Here is a tiny trained network, its code and every weight. The questions are about switching its units off for an input and a class, where a switched-off unit gives its printed mean instead of its output.

import numpy as np


def w(rows, s, z=0):
    codes = np.array(rows[::2]) - 128.0
    scale = np.full(codes.shape[1], s)
    scale[-1] = z or s
    return codes * scale


def norm(h):
    return h / np.sqrt((h * h).mean(-1, keepdims=True) + 1e-5)


def f(y):
    return y / 2 * (1 + np.tanh(0.7978845608 * (y + 0.044715 * y**3)))


def log_softmax(a):
    a = a - a.max(-1, keepdims=True)
    return a - np.log(np.exp(a).sum(-1, keepdims=True))


def net(x, mask):
    res = np.array(x, float).reshape(1, 4) / 4 @ E
    u = 0
    for l in range(4):
        y = f(norm(res) @ A[l][:, :-1].T + A[l][:, -1])
        res = res + np.where(mask[u : u + 5], y, B[l][:, -1]) @ B[l][:, :-1]
        u += 5
    return log_softmax(norm(res)[-1] @ U[:, :-1].T + U[:, -1])


A, B = {}, {}
E = w([
[130,7,101,235,234,57],'x0',
[200,181,213,208,81,109],'x1',
[197,77,188,11,110,56],'x2',
[18,79,112,167,58,26],'x3',
],0.0011)
A[0] = w([
[160,175,174,129,169,164,52],'0.n0',
[183,187,175,111,154,133,183],'0.n1',
[169,195,234,213,113,81,79],'0.n2',
[39,114,162,162,81,83,1],'0.n3',
[69,255,145,47,86,150,87],'0.n4',
],0.0035,0.00089)
B[0] = w([
[130,185,50,34,105,141,147],'0.n0',
[97,81,45,135,169,46,198],'0.n1',
[73,115,140,42,118,196,206],'0.n2',
[138,246,97,100,100,115,153],'0.n3',
[131,53,185,252,182,56,246],'0.n4',
],0.0037,0.0013)
A[1] = w([
[181,115,124,117,174,181,67],'1.n0',
[129,141,146,193,218,88,169],'1.n1',
[153,95,251,96,102,200,164],'1.n2',
[234,238,221,83,69,191,249],'1.n3',
[15,168,213,197,196,157,237],'1.n4',
],0.0026,0.0011)
B[1] = w([
[113,178,114,173,67,3,133],'1.n0',
[193,186,135,152,146,138,201],'1.n1',
[71,92,133,105,128,111,149],'1.n2',
[104,86,85,153,193,94,170],'1.n3',
[114,106,114,169,166,182,250],'1.n4',
],0.0036,0.0014)
A[2] = w([
[166,201,161,148,130,113,97],'2.n0',
[181,169,208,104,144,35,189],'2.n1',
[66,175,109,137,141,153,136],'2.n2',
[117,70,84,115,253,135,250],'2.n3',
[64,129,144,203,19,59,224],'2.n4',
],0.003,0.0014)
B[2] = w([
[218,55,82,132,156,78,115],'2.n0',
[98,102,39,237,165,171,163],'2.n1',
[101,165,106,155,66,176,144],'2.n2',
[53,253,224,163,40,111,251],'2.n3',
[214,217,115,88,221,133,180],'2.n4',
],0.0027)
A[3] = w([
[138,75,114,107,125,102,71],'3.n0',
[80,141,235,200,160,137,245],'3.n1',
[169,3,126,90,114,69,5],'3.n2',
[124,181,75,143,127,75,254],'3.n3',
[157,86,117,123,97,98,53],'3.n4',
],0.0045,0.00044)
B[3] = w([
[89,213,52,161,101,173,117],'3.n0',
[111,43,90,89,123,71,254],'3.n1',
[94,161,96,202,153,231,148],'3.n2',
[255,180,59,15,186,148,174],'3.n3',
[134,155,131,223,121,135,112],'3.n4',
],0.003,0.0038)
U = w([
[93,167,74,238,161,215,163],'0',
[155,45,124,184,191,28,139],'1',
[211,231,66,68,173,105,150],'2',
[51,99,166,91,67,117,171],'3',
[173,110,156,113,70,132,74],'4',
[238,106,215,131,2,208,3],'5',
[213,116,208,126,32,197,12],'6',
],0.0069,0.006)

Each question gives the input, the list of numbers given to net, and the class t.
The units are the neurons (one row each of A and B). Each row of codes is followed by its name. A weight is (code - 128) times the scale printed after its matrix; where a second scale follows, it is the last column's (A, B and U).
mask holds one flag per neuron, layer by layer. A switched-off neuron (its flag False) gives its mean, the last column of its row in B, instead of its output. The means were averaged over made-up inputs and are rounded, as every weight is.
A unit's drop is (log p(t) with every unit on - log p(t) with that unit switched off) / (log p(t) with every unit on - log p(t) with every unit switched off).
most important unit: the unit with the biggest drop
top k neurons: the k neurons with the biggest drops, biggest first
k most important neurons of layer l: the k neurons of layer l with the biggest drops, biggest first
input [-8,-7,-2,7], class 1: 4 most important neurons of layer 0 : (0.n4, 0.n0, 0.n2, 0.n1)
input [-8,1,1,-7], class 1: most important unit : 0.n4
input [-5,2,3,7], class 2: top 3 neurons : (2.n4, 0.n3, 3.n3)
input [5,-2,-3,7], class 2: top 3 neurons : (0.n3, 0.n4, 2.n4)
input [-8,-3,2,-7], class 1: 2 most important neurons of layer 1 : (1.n3, 1.n2)
input [2,7,5,3], class 3: top 2 neurons : (0.n2, 0.n4)
input [8,2,8,7], class 0: top 4 neurons : (3.n2, 0.n4, 2.n3, 3.n0)
input [-6,-7,4,8], class 2: 3 most important neurons of layer 0 : (0.n2, 0.n3, 0.n4)
input [3,0,-3,5], class 2: 2 most important neurons of layer 0 : (0.n3, 0.n4)
input [0,0,4,0], class 0: top 2 neurons : (1.n4, 0.n4)
input [-7,5,8,2], class 0: top 3 neurons : (3.n2, 2.n3, 2.n1)
input [4,-6,-4,1], class 3: top 2 neurons : (0.n4, 2.n1)
input [-6,-4,8,-5], class 0: 2 most important neurons of layer 0 : (0.n4, 0.n2)
input [4,-7,3,0], class 3: most important unit : 2.n3
input [-7,7,4,-6], class 1: top 2 neurons : (1.n3, 0.n4)
input [-3,5,-4,8], class 2: 2 most important neurons of layer 2 : (2.n4, 2.n3)
input [3,-4,-1,0], class 3: 3 most important neurons of layer 2 : (2.n3, 2.n4, 2.n1)
input [0,-6,-3,1], class 3: top 3 neurons : (2.n1, 3.n2, 0.n4)
input [6,-7,8,-5], class 0: top 2 neurons : (3.n2, 0.n4)
input [6,0,7,3], class 0: most important unit : 3.n2
input [4,-1,1,7], class 2: top 2 neurons : (0.n3, 0.n4)
input [-5,0,8,8], class 0: top 4 neurons : (2.n3, 3.n2, 2.n1, 1.n0)
input [-8,-4,5,-6], class 1: top 2 neurons : (0.n4, 1.n3)
input [-5,-4,-2,-2], class 1: 2 most important neurons of layer 0 : (0.n4, 0.n2)
input [1,7,4,-4], class 3: 3 most important neurons of layer 2 : (2.n4, 2.n3, 2.n0)
input [5,-6,1,-4], class 3: 3 most important neurons of layer 0 : (0.n4, 0.n3, 0.n1)
